Each row of numbers stands for one node and depends on some of the facts below. Use the named rows to name the rest.

There are 2 kinds of fact about the nodes: α, ψ.
α: uses; ψ: belongs to class
J614 | α J485 | ψ a
J569 | α J412
J937 | α J348
J885 | α J828 | ψ a
J428 | α J715, J529 | ψ c
J881 | α J918 | ψ c
J353 | α J103
J363 | ψ b
J485 | α J958
J284 | ψ c
J369 | α J370 | ψ c
J726 | α J599 | ψ a
J686 | α J348, J323, J835 | ψ e
J109 | α J828 | ψ a
J51 | α J163 | ψ b
J749 | α J500, J961 | ψ b
J936 | ψ b
J715 | α J682 | ψ a
J282 | α J644
J370 | ψ b
J958 | ψ c
J536 | α J504 | ψ b
J118 | α J779, J240 | ψ a
J960 | α J891
J851 | α J103 | ψ b
J181 | ψ a
J515 | α J929
J819 | ψ a
J662 | α J66 | ψ a
J583 | α J288 | ψ a
J367 | α J163 | ψ a
J719 | α J684 | ψ a
J963 | α J240 | ψ a
J835 | α J282 | ψ b
J644 | α J163
J145 | α J754, J968, J163 | ψ b
J225 | α J482 | ψ a
J488 | α J771, J263 | ψ a
J412 | α J967 | ψ c
J147 | ψ e
J968 | α J103 | ψ b
J908 | α J644 | ψ a
J967 | α J819 | ψ e
J754 | α J828 | ψ c
J891 | ψ a
J682 | α J163, J369 | ψ a
J406 | ψ b
J319 | α J820 | ψ d
J771 | α J139
J240 | α J51
J260 | α J536 | ψ a
J378 | α J828 | ψ c
J599 | α J370, J179, J820 | ψ b
J38 | α J240 | ψ a
J205 | α J790 | ψ b
J504 | ψ c
J156 | α J195 | ψ a
J929 | α J370 | ψ b
J790 | α J181 | ψ b
J316 | α J599, J145
J339 | α J929 | ψ e
J155 | α J145 | ψ b
J666 | α J779, J686
J114 | α J225, J828 | ψ d
J407 | α J828 | ψ a
J961 | ψ b
J195 | α J254, J929 | ψ a
J893 | ψ d
J352 | α J881, J51
J159 | α J504 | ψ a
J990 | α J369
J44 | α J686, J929 | ψ a
J103 | α J369 | ψ c
J324 | α J125 | ψ a
J323 | α J370 | ψ b
J714 | α J370, J282 | ψ b
J249 | α J891
J565 | α J682
J500 | ψ b
J797 | α J363, J406, J369, J159 | ψ b
J255 | α J749, J305
J130 | α J828, J51 | ψ d
J163 | α J370 | ψ d
J521 | α J155 | ψ d
J572 | α J583, J125 | ψ a
J543 | α J225, J179 | ψ b
J210 | α J163 | ψ a
J684 | α J666, J958, J504 | ψ a
J624 | α J543 | ψ b
J254 | α J828
J235 | α J504 | ψ e
J482 | α J288 | ψ c
J179 | ψ b
J387 | ψ a
J263 | ψ a
J900 | α J828 | ψ a
J828 | ψ c
J168 | α J114, J828 | ψ c
J348 | α J125 | ψ b
J66 | ψ a
J588 | α J749, J504

Named rows:
J644: [ -3 -13  -3  15  -7   2   0   1 -12   7  14   5   9  15  11   3   0   4
  -8  -1  13  12   4  -2   4  10  -2  -7 -10  -7  13  11   1  -9  -6   0
  18  -8   7   2 -14   4   8  -5   2  16   1 -19   5   6   1   8   1 -12]
J210: [ -2  14 -11 -10  32  28   8  -1   7 -36   2   9 -18 -14   8 -19   3   4
  17  -1  16 -28 -26  15 -13 -15  23  29   7 -15   8  -2  13  18  13  -8
  -5  17 -24 -28   9  -6 -14   0  -3 -19   1  14 -11  16   5 -13  19   7]
J195: [  1  19   0 -19  37  30  10  -7  15 -20  -6   7  -5 -14   5  -6   6  13
  16  -7  11 -22 -23  19  -9 -13  21  22   7  -8  12  -9  13  11  27   2
  -9  20 -16 -28   8 -10 -15   1 -13 -23  -2   9 -13   5   1  -4  25  10]
J163: [ -5  -6   7   1 -14 -22  25   9   8  12  20 -15  10 -34   8  21  14   3
  -9 -34  14   8  34  16 -39  24 -15  -5 -29   4  27  11   7 -26 -32 -10
  17 -19   2 -25 -20 -15  19   9  25  18 -23   0  14 -28  26   6  18   8]
J569: [-12 -10  10  29 -38  15   7 -14 -12  20  25  27 -11  -9   9 -40   4 -10
  -8  50  19  15   6 -16 -22  10 -23  31 -31   1 -34 -42   9 -10 -19   9
  20 -10 -30   6  -6  21  19  -2 -16   0  16  -2 -13  35  11  19  -1  -4]
J749: [ -6   2 -11  27 -27 -63 -23  -3  -3   7 -49  -2   6  22  -9 -14 -18 -18
  -7 -18 -33  19  18 -17  20  11 -14 -22  21  10 -34 -27  -4  14   0  -2
 -11   2   1  28   7 -12   7   9   9 -21   0  19  13 -17 -13 -21 -32  -5]
J726: [  2  16  -8 -14  35  29   9  -3   8 -33  -2   6 -15 -15   4 -15   8   9
  17  -1  12 -25 -24  18 -10 -14  19  29   0 -12  11  -3  11  17  16  -4
 -10  17 -21 -29  10  -1 -16  -4  -9 -20   3  12 -14  12   5  -8  25  10]
J684: [ -7  18  -5 -14  38  13   2 -16  10 -20 -13   9   5 -15  11 -11   6  10
  12  -8   7 -17 -26  16 -21 -16  19  22  24  -1   2 -20  11   9  28   3
 -11  24 -16 -17  11 -12 -17  11 -10 -30  -6  16  -5   6  -1  -8  18   3]
J118: [ -3  15 -11 -12  34  23   5  -6   5 -35  -2   6 -14 -15   8 -19   6   7
  16   0  13 -23 -25  16 -15 -16  21  30   9 -11   7  -4  11  18  17  -4
  -9  18 -23 -25   9  -3 -17  -1  -6 -22  -1  15 -10  14   3 -11  20   6]
J666: [ -3 -12  -4  13  -7  -9  -6  -7 -17   8   8   2  13  12  10   3   5   6
 -10  -2   8  18   5  -2   0   9  -5  -8  -7  -1  10   3  -4  -9  -4   1
  12  -6  10   8 -11   6   3  -4   2  10  -2 -20   8   6  -1   9   0 -15]
J754: [ -1 -10  10 -19   0  22  -9  12 -12  16  14 -23  -4 -21 -13  14   3   5
   3  22 -11  -9  -7 -19 -15 -24  -8 -31   1  18   7  28 -48 -25 -31   8
  -4 -23  19  15   1  23  -3  13  17  28 -15  -5  -5  12  -2  40   0  -6]
J881: [ -6  -7  10 -13  -1  29  -6  19  -6  20  17 -17  -1 -21  -7  14  -6   1
   6  19  -7 -18 -13 -26 -14 -23  -1 -35   8  14   9  33 -43 -26 -32   9
   6 -22  19  14   1  15   3  20  22  32 -13  -5  -5  11  -2  37  -4  -8]
J828: [ -2  -6  18 -24   4  24  -6  11  -3  30   8 -22   9 -22 -13  25   1  11
   3  16 -15  -7  -5 -19 -11 -23  -9 -37   4  23  10  20 -45 -31 -19  17
  -3 -20  27  15   1  16  -2  17  12  24 -17  -7  -8   3  -5  47   2  -3]
J181: [ -6  10  25 -40  28  54  41 -45  15 -27   2  11  35  14  -1  13 -16  19
   3 -11 -47 -23 -37  43 -59  -8  59  43  46  27 -28 -17  18  23  14  33
 -16  44  28  23  -4 -28 -24  21 -10 -46   5 -40  45   0   8 -12  21  37]
J370: [  3  10   8  15 -27 -24  -2  20  21  19 -36   1  -1  26 -15   3 -27 -11
   1 -22 -29   9  20 -16  45  16  -6 -30   1   0 -19 -10   6   8   6   6
   4  -4   5   8   1 -20  21   1   5  -6   6   2  -2 -27  -9 -13 -22  12]
J125: [  9  -6  11  -6   1  -3   2  -7  -6  25  -1  -3  27  14   1  23  14  25
  -9  -9   0  30  15   9  14  13 -15 -16 -24  12  20  -9  -5 -18  16  13
   2  -7  21   0 -13   6   2 -13 -14   5  -1 -30  -4  -8   1  26  20  -6]
J820: [ -1  -5   8   9  -4   8   5   2   2  23  10   6  23  14   9  16  -1  12
  -5  -9   8  13   6  -2  10  12  -2 -17 -10  -1  18   4   2 -17   7  10
  19  -4  16   1 -15  -5  10  -1  -2  14  -2 -26   3  -5  -1  15   7  -9]

Rows to name:
No name comes twice in this set of rows, the named rows included.
[  2 -19 -10  15  -9  -1   0   3 -22  -8  19   0  -4  14   8  -5   6   2
  -8   5  15  10   4   2   2   9  -5   2 -20  -9  14  14  -6  -2 -15  -7
  11 -11   2   0 -12  13   3 -14   4  16   3 -19   4  13   5   4   1 -13] => J316
[ -2 -17 -11  19 -11   2  -1   7 -18  -7  23   3  -4  14   9  -6  -1  -1
  -7   6  17   6   4  -4   2   8  -1  -1 -15 -13  12  18  -2  -1 -17  -8
  18 -10   1  -1 -13  10   7 -11   8  19   3 -19   5  14   4   2  -3 -14] => J352
[-14   0  32  -2 -26  41   1  -4   0  45  20   4  -9 -45 -10 -20   1  -7
   4  65  -8  -7  -8 -37 -39 -22 -25  -3  -8  28 -39 -30 -34 -33 -33  26
   6 -22 -10  21   8  27  14  28  -3  12  -3  12 -24  32   4  54  -3   3] => J412
[ -9  11 -19  -6  37   1  -6 -21  -6 -37 -11   7  -5 -17  11 -26   9   2
  10   0  10 -17 -26  18 -30 -19  17  33  24  -4  -3 -16   7  19  14  -7
 -15  24 -23 -13  13  -2 -23   8  -5 -32  -7  24  -1  17  -3 -16  12  -3] => J260
[ -6  11 -17 -11  36   3  -4 -20  -6 -35 -10   5  -5 -17  10 -24  12   5
  11   2   9 -14 -26  19 -28 -17  15  33  20  -4  -1 -17   6  18  17  -6
 -18  23 -22 -14  14   0 -24   5  -5 -32  -6  22  -2  15  -1 -14  14   0] => J614
[-15  -9  -6  18   0 -34 -20 -24 -17  24 -10   7  45   9  19   3   3   5
 -15  -9   1  30   3  -3 -17   5  -8 -15  22  14   0 -22  -5 -19  11  10
   8   6  16  24  -8  -6  -2  19   0  -6 -14  -8  19  -1  -9   9  -6 -29] => J305
[-14  40  32  -6  13  58  24 -21  41  25  -5  42   4 -35  10 -31  -4   5
  21  27  11 -21 -23  -7 -28 -10   8  39   6   5 -33 -70  31  -6  36  30
  10  24 -38 -23  13 -18  12  27 -34 -39   9  23 -32  13   5  13  26  21] => J819
[  1  -4 -11  27 -35 -31  -6  22  -1 -12 -22  -3 -29  23 -14 -19 -24 -23
   1  -9 -21   0  16 -17  34  14  -6 -14  -6 -12 -25   4   2  24 -19 -12
   1 -10  -8   9   3  -4  16 -10  15   0  12   9   3  -7  -3 -25 -33   8] => J851
[ -9  22  -6 -10  38  19   2 -13  11 -19 -12  12   6 -14  11 -13   2   6
  15  -8  10 -20 -27  14 -21 -17  22  21  26  -5   3 -16  12  10  27   2
  -6  25 -15 -18  10 -15 -14  15  -7 -28  -7  17  -5   6  -2 -11  16   3] => J159
[ 12   3   5   8 -29 -28   0  17  10   8 -34  -8 -14  26 -23   1 -16  -5
   0 -18 -30  13  24  -9  46  18 -13 -24 -18   1 -16 -11   0  14   1   1
  -7  -9   3   4   3  -6  12 -16   2  -7  11   1  -8 -22  -4  -8 -15  16] => J543
[  1 -21 -12  12 -10  -7  -3  -1 -25  -9  17  -1  -3  13   7  -4   9   1
  -9   7  14  15   5   3   1   9  -6   2 -21  -8  11  13  -5  -3 -16  -8
   9 -12   2   2 -11  18   1 -16   4  14   2 -18   5  14   3   4   1 -13] => J515
[ -6  -4   8  15  -5  16   5   8   7  25  12  13  23  17  15  14 -11   6
  -3 -11  12   4   2 -10   9  10   6 -20  -2  -6  16  10   7 -17   4  12
  30  -3  15  -1 -16 -13  19   8   4  19  -2 -24   5  -5  -1   8   2 -11] => J918
[  3 -26   7   1 -46 -16  22 -19 -16 -32 -13 -10  -2  50 -28  -4 -33 -17
 -15  -3 -78   7   6  18 -15  20  24  20  16  25 -62  -4   0  45 -39  11
 -19  10  27  58  -6  -6  -5  -8  15 -25  23 -39  60  -6   3 -29 -32  36] => J205
[  0  -3 -10  28 -34 -38 -11  18  -1  -8 -27  -3 -20  22 -14 -18 -23 -23
  -2 -10 -23   4  15 -18  32  15  -7 -15   0  -7 -26  -3   0  22 -15  -9
  -1  -7  -7  12   4  -6  14  -5  13  -4  10  13   4  -9  -6 -25 -32   4] => J797
[  8   9  12  10 -26 -23  -1  19  23  23 -36   0   0  25 -19   9 -22  -5
   2 -24 -31  12  22 -14  49  19 -10 -34  -8   3 -14 -13   5   8  11   8
   0  -5   9   4   1 -19  19  -5   0  -6   9   1  -5 -30  -8  -7 -16  15] => J179

The same nodes again, as new rows of numbers:
Some rows with their names:
J588: [ 25 -24 -20   5 -44  35   3  -8  32 -20  28   0 -63 -35  43]
J378: [  2 -51 -40 -17 -15  42  -5 -29  51 -22  40 -16 -33 -33  37]
J900: [ 20  -4 -52  -1 -13  40   2  15  35  -2  46  20 -37 -18  43]
J749: [ 23 -55 -39  24 -54  21 -11  13  48  -8  16   9 -56 -49  69]
J363: [ 19 -49 -36  18 -47  14   1  21  60  -7   5   3 -45 -46  61]
J686: [ 44 -37 -10  14 -20  32  10  -6  59  20  25 -11 -68 -18  16]
J599: [ 24 -51 -40  23 -48  15 -11  24  61 -11  12  -2 -38 -42  49]
J352: [ 28 -19 -38   3 -46  24  -1  -9  39  -5  37 -13 -51 -37  33]
J958: [ -4 -54 -25 -20 -20  22   8 -36  44 -18  23  -2 -43 -27  42]
J569: [ 24 -25 -22 -16 -52  35   0   5  36  -2  30 -14 -51 -28  39]
J118: [ 16  -7 -51   3 -21  23  10  13  23   3  46  23 -47 -21  30]
J891: [ 22  -9 -47 -14 -17  22  -5  15  23   7  31  25 -48 -13  45]
J714: [ 20 -49 -42  26 -50  14  -2  25  56  -8  17  -6 -42 -49  44]
J282: [ 31 -18 -30   0 -42  15   1  -7  46  -8  26  -8 -47 -31  32]
J624: [ 21 -51 -40  27 -50  27 -16  23  58  -8  15  -4 -37 -38  51]
J961: [ 25 -54 -40  21 -53  19 -12  12  49  -6  13  12 -54 -45  70]
J614: [ 10  -8 -39  -1 -18  30  12  16  21   0  34  27 -50 -17  39]

Which node is each row?
No name comes twice in this set of rows, the named rows included.
[ 20 -14 -42 -27 -26  29   2  24  26  10  37  24 -44 -12  46] => J819
[ 41 -39  -5  10 -18  44  16  -7  53  12  23  -5 -84 -27  31] => J235
[  4 -57 -28 -15 -19  33 -16 -29  46 -23  31  -8 -31 -19  31] => J482
[ 29 -25 -27   3 -45  34  -7  -9  31 -18  32  -2 -65 -35  42] => J255
[ 22 -46 -41  20 -48   8  -3  19  66  -3  10  -1 -37 -43  55] => J929
[ 30 -20 -34  -5 -45  19  -5 -13  41   0  28  -8 -50 -31  44] => J918
[ 17  -2 -48  -7  -6  22  -5  15  20   6  19  16 -48 -15  46] => J263
[ 13 -50 -33  29 -55  13  -8  17  54   5  10   1 -34 -31  50] => J348
[ 15 -10 -39   7 -21  33  -6  19  22  -1  39  25 -38  -6  28] => J572
[ 22 -49 -42  18 -47  15  -3  24  62  -7  10  -5 -42 -49  54] => J968
[ 27 -22 -20   2 -46  19  -7 -14  43  -1  20  -4 -40 -13  38] => J125
[ 35 -18 -24  -6 -40  19  -8  -4  50 -15  20  -6 -45 -26  38] => J820
[ 19 -19 -20   2 -43  26  11 -10  39  -6  22  -4 -53 -29  44] => J485

